Here is a tiny trained network, its code and every weight. The questions are about switching its units off for an input and a target symbol, where a switched-off unit gives its printed mean instead of its output.

import numpy as np


def w(rows, s, z=0):
    codes = np.array(rows[::2]) - 128.0
    scale = np.full(codes.shape[1], s)
    scale[-1] = z or s
    return codes * scale


def f(y):
    return np.maximum(y, 0)


def softmax(a):
    e = np.exp(a - a.max(-1, keepdims=True))
    return e / e.sum(-1, keepdims=True)


def log_softmax(a):
    a = a - a.max(-1, keepdims=True)
    return a - np.log(np.exp(a).sum(-1, keepdims=True))


def net(x, mask):
    ids = ['αβγδεζηθλξπστφψω'.index(c) for c in x.split()]
    T = len(ids)
    res = E[ids] + P[:T]
    r = res
    for j in range(3):
        rows = slice(2 * j, 2 * j + 2)
        q, k, v = (r @ M[0][rows].T for M in (Q, K, V))
        z = softmax(np.where(np.tri(T) > 0, q @ k.T / 2**0.5, -1e9)) @ v
        o = O[0][rows]
        res = res + np.where(mask[j], z, o[:, -1]) @ o[:, :-1]
    y = f(res @ A[0][:, :-1].T + A[0][:, -1])
    res = res + np.where(mask[3:19], y, B[0][:, -1]) @ B[0][:, :-1]
    return log_softmax(res[-1] @ U[:, :-1].T + U[:, -1])


Q, K, V, O, A, B = {}, {}, {}, {}, {}, {}
E = w([
[163,136,101],'α',
[155,113,86],'β',
[162,132,113],'γ',
[168,135,105],'δ',
[167,117,99],'ε',
[134,141,141],'ζ',
[167,120,100],'η',
[172,128,98],'θ',
[176,99,82],'λ',
[170,65,97],'ξ',
[49,67,153],'π',
[165,116,159],'σ',
[251,153,78],'τ',
[72,112,174],'φ',
[118,140,225],'ψ',
[120,175,205],'ω',
],0.018)
P = w([
[52,245,125],'0',
[105,105,96],'1',
[120,80,99],'2',
[149,79,115],'3',
[174,68,131],'4',
[190,54,149],'5',
[216,47,174],'6',
[236,38,189],'7',
[255,37,210],'8',
],0.009)
Q[0] = w([
[43,120,193],'h0',
[176,72,115],'h0',
[154,200,158],'h1',
[156,104,71],'h1',
[253,140,181],'h2',
[67,152,131],'h2',
],0.026)
K[0] = w([
[61,207,67],'h0',
[175,169,165],'h0',
[153,206,139],'h1',
[146,47,189],'h1',
[209,40,251],'h2',
[86,90,104],'h2',
],0.022)
V[0] = w([
[252,164,22],'h0',
[88,1,95],'h0',
[103,94,44],'h1',
[74,170,127],'h1',
[160,104,42],'h2',
[199,77,152],'h2',
],0.0096)
O[0] = w([
[248,238,184,157],'h0',
[35,200,179,50],'h0',
[130,255,145,110],'h1',
[187,45,180,108],'h1',
[154,223,183,3],'h2',
[35,174,77,229],'h2',
],0.0084,0.0051)
A[0] = w([
[42,125,255,98],'n0',
[113,156,251,108],'n1',
[56,106,200,102],'n2',
[169,113,186,171],'n3',
[160,116,180,163],'n4',
[183,107,106,2],'n5',
[33,118,193,131],'n6',
[129,108,234,49],'n7',
[51,152,214,76],'n8',
[129,113,116,103],'n9',
[76,82,149,61],'n10',
[91,100,169,45],'n11',
[178,146,136,33],'n12',
[165,163,60,21],'n13',
[62,165,63,166],'n14',
[105,92,117,81],'n15',
],0.0096,0.0065)
B[0] = w([
[63,152,67,181],'n0',
[131,114,52,200],'n1',
[168,163,167,206],'n2',
[67,131,125,248],'n3',
[80,120,133,226],'n4',
[189,217,59,157],'n5',
[99,129,185,211],'n6',
[177,176,117,160],'n7',
[46,106,164,156],'n8',
[116,151,136,167],'n9',
[167,180,135,254],'n10',
[208,117,73,176],'n11',
[54,82,123,189],'n12',
[111,2,179,177],'n13',
[220,94,144,192],'n14',
[127,177,136,234],'n15',
],0.018,0.0057)
U = w([
[137,119,152,163],'α',
[126,148,113,124],'β',
[84,39,185,135],'γ',
[134,109,157,15],'δ',
[125,132,139,173],'ε',
[144,124,157,26],'ζ',
[133,114,117,189],'η',
[138,133,142,138],'θ',
[129,176,78,100],'λ',
[75,151,121,50],'ξ',
[134,168,210,30],'π',
[140,113,179,60],'σ',
[139,196,72,250],'τ',
[208,254,112,239],'φ',
[237,124,234,158],'ψ',
[189,75,46,120],'ω',
],0.01,0.0022)

Each question gives the input, a string of symbols that net reads in full, and the target symbol t.
The units are the heads (2 rows each of Q, K, V and O) and the neurons (one row each of A and B). Each row of codes is followed by its name. A weight is (code - 128) times the scale printed after its matrix; where a second scale follows, it is the last column's (O, A, B and U).
mask holds one flag per unit, heads first, then neurons. A switched-off unit (its flag False) gives its mean, the last column of its rows in O or B, instead of its output. The means were averaged over made-up inputs and are rounded, as every weight is.
A unit's drop is (log p(t) with every unit on - log p(t) with that unit switched off) / (log p(t) with every unit on - log p(t) with every unit switched off).
The circuit of an input: a set's keep is (log p(t) with only the set's units on - log p(t) with every unit switched off) / (log p(t) with every unit on - log p(t) with every unit switched off). Starting from the 12 units with the biggest drops (on a tie, the unit counted first), units are removed one at a time, each time the one whose removal leaves the highest keep (on an exact tie, the one counted first), for as long as the keep stays at least 0.8.
circuit, biggest first: the units of the circuit, biggest drop first
most important unit: the unit with the biggest drop
top k neurons: the k neurons with the biggest drops, biggest first
heads that matter: for each layer, one digit per head in row order, 1 if its drop is at least 0.15 and else 0, layers parted by /
drop when u is switched off: that unit's drop, to one decimal
input θ π ξ ξ π ξ ψ α θ, target ω: top 2 neurons => n6, n14
input λ ξ ψ ξ π ε ξ ξ, target φ: most important unit => h1
input θ θ η ξ ξ α, target φ: heads that matter => 110
input π λ η ξ ξ σ ψ π, target π: circuit, biggest first => n6, h0, n2, n10
input π ω ψ ψ ζ π, target π: top 2 neurons => n6, n0
input ψ τ ψ ξ σ ψ ψ θ, target ω: top 2 neurons => n14, n6
input β τ θ, target γ: top 2 neurons => n13, n12
input ψ ζ ξ ψ, target ψ: circuit, biggest first => n2, h1, n12
input β π ξ ξ β, target φ: heads that matter => 100
input π ξ γ ψ γ ψ ξ ψ η, target ω: circuit, biggest first => n14, h2, h1, h0
input π γ π ψ β ξ δ σ φ, target π: top 4 neurons => n6, n2, n0, n10
input δ ψ ψ ξ η ψ δ, target ω: heads that matter => 001
input ξ ξ π, target ξ: heads that matter => 111
input π λ ε ψ β ψ ψ ψ ε, target ω: most important unit => h2
input π τ σ ω, target π: top 4 neurons => n6, n2, n0, n14
input ψ ξ ω, target ψ: heads that matter => 100
input π σ ξ ψ, target π: heads that matter => 100
input ψ σ α λ β ξ ξ, target φ: heads that matter => 110
input ψ ψ ψ ψ ψ τ ω, target ψ: heads that matter => 110
input φ ψ ξ ψ, target φ: most important unit => n10
input θ ξ γ η, target φ: heads that matter => 111
input β λ ξ γ, target φ: top 3 neurons => n14, n3, n4
input ψ ψ δ β γ ξ β, target φ: top 2 neurons => n14, n12
input α τ π α φ ψ π ψ τ, target ω: top 4 neurons => n5, n13, n6, n12
input ψ λ γ σ η τ β, target γ: drop when h0 is switched off => 1.4
input π δ ψ, target π: drop when n2 is switched off => 1.0
input γ φ λ π ψ α, target ω: drop when n14 is switched off => 0.4
input ψ φ σ λ ψ ε π, target ψ: most important unit => h0
input ψ π ψ α γ ξ λ, target φ: drop when h1 is switched off => 0.4
